Below is a small trained network, with its code and all its weights. Each question gives an input and a target symbol and asks what happens when units are switched off, that is, made to give their printed mean instead of their output.

import numpy as np


def w(rows, s, z=0):
    codes = np.array(rows[::2]) - 128.0
    scale = np.full(codes.shape[1], s)
    scale[-1] = z or s
    return codes * scale


def f(y):
    return np.maximum(y, 0)


def softmax(a):
    e = np.exp(a - a.max(-1, keepdims=True))
    return e / e.sum(-1, keepdims=True)


def log_softmax(a):
    a = a - a.max(-1, keepdims=True)
    return a - np.log(np.exp(a).sum(-1, keepdims=True))


def net(x, mask):
    ids = ['βεζθπψ'.index(c) for c in x.split()]
    T = len(ids)
    res = E[ids] + P[:T]
    u = 0
    for l in range(2):
        q, k, v = (res @ M[l].T for M in (Q, K, V))
        z = softmax(np.where(np.tri(T) > 0, q @ k.T / 3**0.5, -1e9)) @ v
        res = res + np.where(mask[u], z, O[l][:, -1]) @ O[l][:, :-1]
        u += 1
        y = f(res @ A[l][:, :-1].T + A[l][:, -1])
        res = res + np.where(mask[u : u + 12], y, B[l][:, -1]) @ B[l][:, :-1]
        u += 12
    return log_softmax(res[-1] @ U[:, :-1].T + U[:, -1])


Q, K, V, O, A, B = {}, {}, {}, {}, {}, {}
E = w([
[144,141,81],'β',
[142,139,16],'ε',
[12,108,128],'ζ',
[152,81,84],'θ',
[149,75,83],'π',
[134,33,84],'ψ',
],0.011)
P = w([
[198,134,203],'0',
[1,109,58],'1',
[132,141,180],'2',
[179,186,76],'3',
[11,93,58],'4',
[130,140,183],'5',
[168,197,84],'6',
[15,69,54],'7',
[132,139,184],'8',
[168,223,73],'9',
[13,63,57],'10',
],0.012)
Q[0] = w([
[253,151,77],'0.h0',
[79,13,142],'0.h0',
[169,56,31],'0.h0',
],0.007)
K[0] = w([
[170,156,5],'0.h0',
[210,70,254],'0.h0',
[165,27,52],'0.h0',
],0.0078)
V[0] = w([
[184,81,13],'0.h0',
[2,41,119],'0.h0',
[44,169,96],'0.h0',
],0.0049)
O[0] = w([
[181,66,42,196],'0.h0',
[77,255,93,253],'0.h0',
[187,200,137,186],'0.h0',
],0.0057,0.0021)
A[0] = w([
[106,164,84,4],'0.n0',
[25,99,207,47],'0.n1',
[228,177,243,152],'0.n2',
[101,81,211,21],'0.n3',
[160,49,18,88],'0.n4',
[90,190,139,162],'0.n5',
[166,26,210,11],'0.n6',
[254,107,195,205],'0.n7',
[109,136,150,167],'0.n8',
[150,229,110,15],'0.n9',
[225,100,181,64],'0.n10',
[84,38,148,101],'0.n11',
],0.0091,0.0034)
B[0] = w([
[121,68,175,160],'0.n0',
[188,133,127,196],'0.n1',
[245,35,46,146],'0.n2',
[131,165,145,137],'0.n3',
[126,168,177,255],'0.n4',
[163,135,155,187],'0.n5',
[110,128,236,139],'0.n6',
[142,25,112,163],'0.n7',
[155,128,116,153],'0.n8',
[160,130,184,164],'0.n9',
[158,35,164,139],'0.n10',
[124,182,118,190],'0.n11',
],0.011,0.0063)
Q[1] = w([
[118,95,55],'1.h0',
[2,115,69],'1.h0',
[178,134,106],'1.h0',
],0.0099)
K[1] = w([
[221,95,111],'1.h0',
[113,12,130],'1.h0',
[165,159,104],'1.h0',
],0.011)
V[1] = w([
[153,63,229],'1.h0',
[184,102,134],'1.h0',
[75,160,254],'1.h0',
],0.0052)
O[1] = w([
[219,13,114,254],'1.h0',
[187,103,105,215],'1.h0',
[90,2,222,72],'1.h0',
],0.0064,0.005)
A[1] = w([
[113,29,124,139],'1.n0',
[158,79,156,2],'1.n1',
[54,92,119,206],'1.n2',
[146,138,107,157],'1.n3',
[131,169,175,227],'1.n4',
[151,160,138,76],'1.n5',
[103,139,193,122],'1.n6',
[124,148,118,128],'1.n7',
[144,97,111,91],'1.n8',
[135,117,215,49],'1.n9',
[2,143,129,144],'1.n10',
[135,144,76,82],'1.n11',
],0.017,0.0088)
B[1] = w([
[108,127,189,254],'1.n0',
[95,193,22,176],'1.n1',
[30,162,148,183],'1.n2',
[139,109,126,197],'1.n3',
[93,129,83,228],'1.n4',
[114,138,182,145],'1.n5',
[124,193,196,155],'1.n6',
[112,113,125,150],'1.n7',
[131,156,169,185],'1.n8',
[190,123,64,152],'1.n9',
[251,177,173,183],'1.n10',
[136,152,175,165],'1.n11',
],0.012,0.0085)
U = w([
[246,95,90,173],'β',
[15,133,2,252],'ε',
[119,208,166,43],'ζ',
[158,80,195,83],'θ',
[135,77,190,108],'π',
[16,107,161,94],'ψ',
],0.009,0.0045)

Each question gives the input, a string of symbols that net reads in full, and the target symbol t.
The units are the heads (3 rows each of Q, K, V and O) and the neurons (one row each of A and B). Each row of codes is followed by its name. A weight is (code - 128) times the scale printed after its matrix; where a second scale follows, it is the last column's (O, A, B and U).
mask holds one flag per unit, layer by layer, with each layer's heads first. A switched-off unit (its flag False) gives its mean, the last column of its rows in O or B, instead of its output. The means were averaged over made-up inputs and are rounded, as every weight is.
A unit's drop is (log p(t) with every unit on - log p(t) with that unit switched off) / (log p(t) with every unit on - log p(t) with every unit switched off).
The circuit of an input: a set's keep is (log p(t) with only the set's units on - log p(t) with every unit switched off) / (log p(t) with every unit on - log p(t) with every unit switched off). Starting from the 12 units with the biggest drops (on a tie, the unit counted first), units are removed one at a time, each time the one whose removal leaves the highest keep (on an exact tie, the one counted first), for as long as the keep stays at least 0.8.
circuit, biggest first: the units of the circuit, biggest drop first
most important unit: the unit with the biggest drop
top k neurons: the k neurons with the biggest drops, biggest first
top k neurons in layer l: the k neurons of layer l with the biggest drops, biggest first
input θ β π ε π, target θ: most important unit : 0.h0
input π ζ ψ ζ ε, target π: circuit, biggest first : 0.h0, 0.n6, 1.h0, 1.n0
input θ ψ ε ε π ζ θ ζ θ β ψ, target θ: circuit, biggest first : 0.h0, 1.h0, 0.n7, 1.n0
input π π ζ ε θ ψ ζ, target ε: circuit, biggest first : 1.n0, 1.n10
input β π ζ θ ε, target β: top 2 neurons : 0.n2, 0.n7
input ψ ζ ψ ζ ψ β ε ψ, target ψ: circuit, biggest first : 1.n0, 1.n2
input θ β β ψ ψ ζ ε β, target θ: top 2 neurons : 0.n6, 0.n2
input π π ψ ζ θ, target π: top 3 neurons in layer 1 : 1.n0, 1.n4, 1.n1
input β ε π π ζ ε ψ ψ, target β: circuit, biggest first : 1.h0, 0.n7, 0.h0, 0.n10
input β ψ β ζ ζ ψ β ζ ζ π ζ, target β: top 3 neurons : 0.n2, 0.n1, 0.n7
input β β β β ζ β ζ θ, target β: top 4 neurons : 0.n2, 0.n7, 0.n4, 1.n2
input θ ζ β ζ π, target π: circuit, biggest first : 0.h0, 1.h0, 1.n0, 0.n10
input β ζ θ ζ ζ ζ ζ θ π ε π, target β: top 3 neurons in layer 0 : 0.n2, 0.n7, 0.n4
input ε θ ζ π ζ ψ π β ζ β, target ε: top 3 neurons in layer 1 : 1.n4, 1.n10, 1.n0
input β θ β ζ, target β: most important unit : 0.n4
input ζ β π ζ, target ε: top 2 neurons : 0.n4, 1.n0
input ψ β ψ β θ ζ β ε β ψ θ, target ψ: top 3 neurons : 0.n6, 1.n0, 1.n2
input ε β θ π ζ ζ β, target ε: top 3 neurons : 1.n10, 1.n4, 1.n0
input β β ε θ ζ ψ ζ β, target β: top 3 neurons : 0.n2, 0.n7, 0.n4
input ζ π ψ π ζ ζ ζ π ζ ζ ζ, target ζ: top neuron : 1.n10
input ζ ε β β ψ ζ ψ θ π ε θ, target ζ: top 3 neurons : 1.n10, 1.n2, 0.n1
input ε ζ θ ε θ π ζ β ζ π, target ε: top 2 neurons in layer 1 : 1.n10, 1.n0
